Here is a tiny trained network, its code and every weight. The questions are about switching its units off for an input and a class, where a switched-off unit gives its printed mean instead of its output.

import numpy as np


def w(rows, s, z=0):
    codes = np.array(rows[::2]) - 128.0
    scale = np.full(codes.shape[1], s)
    scale[-1] = z or s
    return codes * scale


def f(y):
    return np.maximum(y, 0)


def log_softmax(a):
    a = a - a.max(-1, keepdims=True)
    return a - np.log(np.exp(a).sum(-1, keepdims=True))


def net(x, mask):
    res = np.array(x, float).reshape(1, 3) / 4 @ E
    y = f(res @ A[0][:, :-1].T + A[0][:, -1])
    res = res + np.where(mask, y, B[0][:, -1]) @ B[0][:, :-1]
    return log_softmax(res[-1] @ U[:, :-1].T + U[:, -1])


A, B = {}, {}
E = w([
[32,2,161,204],'x0',
[237,41,207,194],'x1',
[164,119,28,234],'x2',
],0.0079)
A[0] = w([
[57,108,47,182,181],'neuron 1',
[106,88,225,96,136],'neuron 2',
[205,158,128,123,254],'neuron 3',
[100,139,206,26,192],'neuron 4',
[214,147,122,115,245],'neuron 5',
[86,64,118,170,215],'neuron 6',
[75,123,175,33,160],'neuron 7',
[113,67,215,140,158],'neuron 8',
[152,70,171,158,29],'neuron 9',
[133,160,164,60,113],'neuron 10',
[88,251,66,64,252],'neuron 11',
],0.011,0.0041)
B[0] = w([
[104,51,131,104,216],'neuron 1',
[111,186,108,148,198],'neuron 2',
[171,124,89,181,202],'neuron 3',
[110,120,67,147,218],'neuron 4',
[174,123,99,178,203],'neuron 5',
[80,105,174,119,227],'neuron 6',
[80,132,56,137,203],'neuron 7',
[89,169,138,140,215],'neuron 8',
[92,180,140,108,180],'neuron 9',
[131,95,105,186,176],'neuron 10',
[131,227,128,9,255],'neuron 11',
],0.013,0.011)
U = w([
[126,146,247,161,162],'0',
[102,16,176,90,159],'1',
[165,79,76,216,197],'2',
[182,122,209,72,1],'3',
[110,203,118,40,155],'4',
[227,152,111,107,74],'5',
[100,129,107,131,17],'6',
],0.012,0.0045)

Each question gives the input, the list of numbers given to net, and the class t.
The units are the neurons (one row each of A and B). Each row of codes is followed by its name. A weight is (code - 128) times the scale printed after its matrix; where a second scale follows, it is the last column's (A, B and U).
mask holds one flag per neuron, in row order. A switched-off neuron (its flag False) gives its mean, the last column of its row in B, instead of its output. The means were averaged over made-up inputs and are rounded, as every weight is.
A unit's drop is (log p(t) with every unit on - log p(t) with that unit switched off) / (log p(t) with every unit on - log p(t) with every unit switched off).
The circuit of an input: a set's keep is (log p(t) with only the set's units on - log p(t) with every unit switched off) / (log p(t) with every unit on - log p(t) with every unit switched off). Starting from all 11 units, units are removed one at a time, each time the one whose removal leaves the highest keep (on an exact tie, the one counted first), for as long as the keep stays at least 0.8.
units of the circuit, in order: the units of the circuit, biggest drop first
k most important neurons: the k neurons with the biggest drops, biggest first
drop when u is switched off: that unit's drop, to one decimal
input [8,4,-6], class 0: units of the circuit, in order	[neuron 8]
input [1,3,2], class 0: units of the circuit, in order	[neuron 4; neuron 7]
input [-2,2,-7], class 2: units of the circuit, in order	[neuron 11; neuron 10; neuron 4]
input [2,2,1], class 0: 3 most important neurons	[neuron 11; neuron 4; neuron 7]
input [7,-1,-8], class 6: 2 most important neurons	[neuron 11; neuron 4]
input [6,5,-8], class 4: 2 most important neurons	[neuron 2; neuron 9]
input [-7,5,4], class 2: 3 most important neurons	[neuron 11; neuron 3; neuron 5]
input [3,2,-7], class 6: 2 most important neurons	[neuron 11; neuron 4]
input [3,4,3], class 0: 2 most important neurons	[neuron 4; neuron 7]
input [0,3,2], class 2: drop when neuron 11 is switched off	2.1
input [-3,0,6], class 5: drop when neuron 4 is switched off	0.2
input [-5,-1,5], class 5: drop when neuron 2 is switched off	0.1
input [-3,4,-4], class 2: drop when neuron 4 is switched off	0.0
input [1,4,-3], class 0: most important neuron	[neuron 11]
input [5,7,-7], class 4: 2 most important neurons	[neuron 2; neuron 9]
